Below are the code and all the weights of a small trained network. Each question names an input and a class and asks about switching units off, where a switched-off unit gives its printed mean instead of its output.

import numpy as np


def w(rows, s, z=0):
    codes = np.array(rows[::2]) - 128.0
    scale = np.full(codes.shape[1], s)
    scale[-1] = z or s
    return codes * scale


def norm(h):
    return h / np.sqrt((h * h).mean(-1, keepdims=True) + 1e-5)


def f(y):
    return y / 2 * (1 + np.tanh(0.7978845608 * (y + 0.044715 * y**3)))


def log_softmax(a):
    a = a - a.max(-1, keepdims=True)
    return a - np.log(np.exp(a).sum(-1, keepdims=True))


def net(x, mask):
    res = np.array(x, float).reshape(1, 6) / 4 @ E
    u = 0
    for l in range(2):
        y = f(norm(res) @ A[l][:, :-1].T + A[l][:, -1])
        res = res + np.where(mask[u : u + 10], y, B[l][:, -1]) @ B[l][:, :-1]
        u += 10
    return log_softmax(norm(res)[-1] @ U[:, :-1].T + U[:, -1])


A, B = {}, {}
E = w([
[157,64,73,201,116,115],'x0',
[4,115,146,180,138,39],'x1',
[118,156,153,194,38,155],'x2',
[129,126,130,129,125,129],'x3',
[110,195,44,129,101,132],'x4',
[140,182,162,206,218,166],'x5',
],0.0023)
A[0] = w([
[66,136,126,171,138,53,42],'L0N1',
[115,144,3,96,216,109,196],'L0N2',
[125,69,79,85,50,116,7],'L0N3',
[163,155,136,104,151,153,178],'L0N4',
[90,189,108,189,44,180,83],'L0N5',
[120,168,114,202,205,183,76],'L0N6',
[144,83,163,60,58,100,28],'L0N7',
[144,21,207,110,180,115,103],'L0N8',
[135,73,203,170,114,143,19],'L0N9',
[165,40,45,210,129,121,97],'L0N10',
],0.0056,0.0018)
B[0] = w([
[114,39,131,147,153,170,191],'L0N1',
[150,99,254,81,41,118,255],'L0N2',
[178,153,110,125,178,44,195],'L0N3',
[92,100,136,118,110,100,163],'L0N4',
[148,100,212,91,76,103,208],'L0N5',
[171,159,131,110,164,28,176],'L0N6',
[120,194,76,155,177,82,180],'L0N7',
[126,155,184,92,45,111,191],'L0N8',
[148,186,126,115,82,124,134],'L0N9',
[57,224,134,39,143,166,220],'L0N10',
],0.0055,0.0023)
A[1] = w([
[89,184,141,113,83,151,146],'L1N1',
[223,106,120,105,136,207,135],'L1N2',
[71,91,31,83,95,100,216],'L1N3',
[205,153,88,78,138,157,192],'L1N4',
[165,193,173,188,228,163,94],'L1N5',
[106,67,112,106,190,102,115],'L1N6',
[90,153,196,45,106,128,248],'L1N7',
[217,130,99,110,97,190,80],'L1N8',
[167,157,162,200,3,80,128],'L1N9',
[209,137,219,163,113,91,159],'L1N10',
],0.0052,0.0011)
B[1] = w([
[150,118,112,127,207,192,166],'L1N1',
[2,108,155,136,104,91,139],'L1N2',
[186,167,196,196,208,101,163],'L1N3',
[59,122,163,222,159,83,159],'L1N4',
[137,175,97,117,133,28,131],'L1N5',
[148,130,160,121,57,173,129],'L1N6',
[170,176,31,245,130,212,254],'L1N7',
[76,45,199,191,117,116,143],'L1N8',
[193,111,139,44,139,158,196],'L1N9',
[156,60,51,94,84,109,195],'L1N10',
],0.0043,0.005)
U = w([
[163,152,136,112,156,4,136],'0',
[41,61,194,171,112,116,139],'1',
[150,129,129,134,123,138,229],'2',
[159,111,167,71,93,161,104],'3',
[167,137,127,120,96,148,122],'4',
[92,191,105,153,173,164,112],'5',
[72,102,51,92,156,113,1],'6',
],0.011,0.0061)

Each question gives the input, the list of numbers given to net, and the class t.
The units are the neurons (one row each of A and B). Each row of codes is followed by its name. A weight is (code - 128) times the scale printed after its matrix; where a second scale follows, it is the last column's (A, B and U).
mask holds one flag per neuron, layer by layer. A switched-off neuron (its flag False) gives its mean, the last column of its row in B, instead of its output. The means were averaged over made-up inputs and are rounded, as every weight is.
A unit's drop is (log p(t) with every unit on - log p(t) with that unit switched off) / (log p(t) with every unit on - log p(t) with every unit switched off).
The circuit of an input: a set's keep is (log p(t) with only the set's units on - log p(t) with every unit switched off) / (log p(t) with every unit on - log p(t) with every unit switched off). Starting from the 12 units with the biggest drops (on a tie, the unit counted first), units are removed one at a time, each time the one whose removal leaves the highest keep (on an exact tie, the one counted first), for as long as the keep stays at least 0.8.
units of the circuit, in order: the units of the circuit, biggest drop first
most important unit: the unit with the biggest drop
top k neurons: the k neurons with the biggest drops, biggest first
k most important neurons of layer l: the k neurons of layer l with the biggest drops, biggest first
input [6,-2,-3,-3,0,2], class 5: most important unit => L0N10
input [7,-4,6,1,-5,-8], class 0: top 3 neurons => (L0N3 L0N2 L1N7)
input [4,-6,8,1,8,-8], class 0: units of the circuit, in order => (L0N3 L1N7)
input [7,4,0,-5,6,-5], class 5: 2 most important neurons of layer 0 => (L0N10 L0N6)
input [-5,-8,-6,-7,1,7], class 1: 3 most important neurons of layer 1 => (L1N2 L1N4 L1N8)
input [5,7,2,-1,5,6], class 1: units of the circuit, in order => (L0N1 L1N7)
input [0,-6,2,1,7,-7], class 0: 3 most important neurons of layer 1 => (L1N7 L1N4 L1N3)
input [6,2,-7,5,-6,4], class 3: units of the circuit, in order => (L0N8 L1N4)
input [-3,4,6,-2,6,0], class 3: units of the circuit, in order => (L0N5 L1N9)
input [3,-5,2,5,2,-3], class 1: top 2 neurons => (L1N8 L0N6)
input [3,3,-6,-3,-7,-1], class 4: top 2 neurons => (L1N7 L0N8)
input [7,-5,-6,6,-5,2], class 5: 4 most important neurons of layer 0 => (L0N10 L0N5 L0N1 L0N3)
input [5,3,1,2,-7,-2], class 4: top 3 neurons => (L0N8 L0N9 L1N4)
input [-5,-5,0,6,2,8], class 0: top 2 neurons => (L0N6 L0N10)
input [7,1,-3,-3,5,-7], class 0: units of the circuit, in order => (L0N3)
input [-6,-8,-6,7,-5,-8], class 0: 3 most important neurons of layer 1 => (L1N4 L1N9 L1N2)
input [-1,8,3,4,6,3], class 1: top 2 neurons => (L0N1 L1N7)
input [7,-8,-1,-8,7,7], class 1: 2 most important neurons of layer 0 => (L0N3 L0N7)
input [5,-4,-7,-4,5,5], class 3: top 2 neurons => (L0N2 L0N7)
input [3,3,-6,-5,-6,-2], class 3: most important unit => L0N8
input [-2,-7,7,1,-1,6], class 1: units of the circuit, in order => (L1N8 L1N2)
input [-8,7,4,7,7,-6], class 5: 2 most important neurons of layer 0 => (L0N2 L0N8)
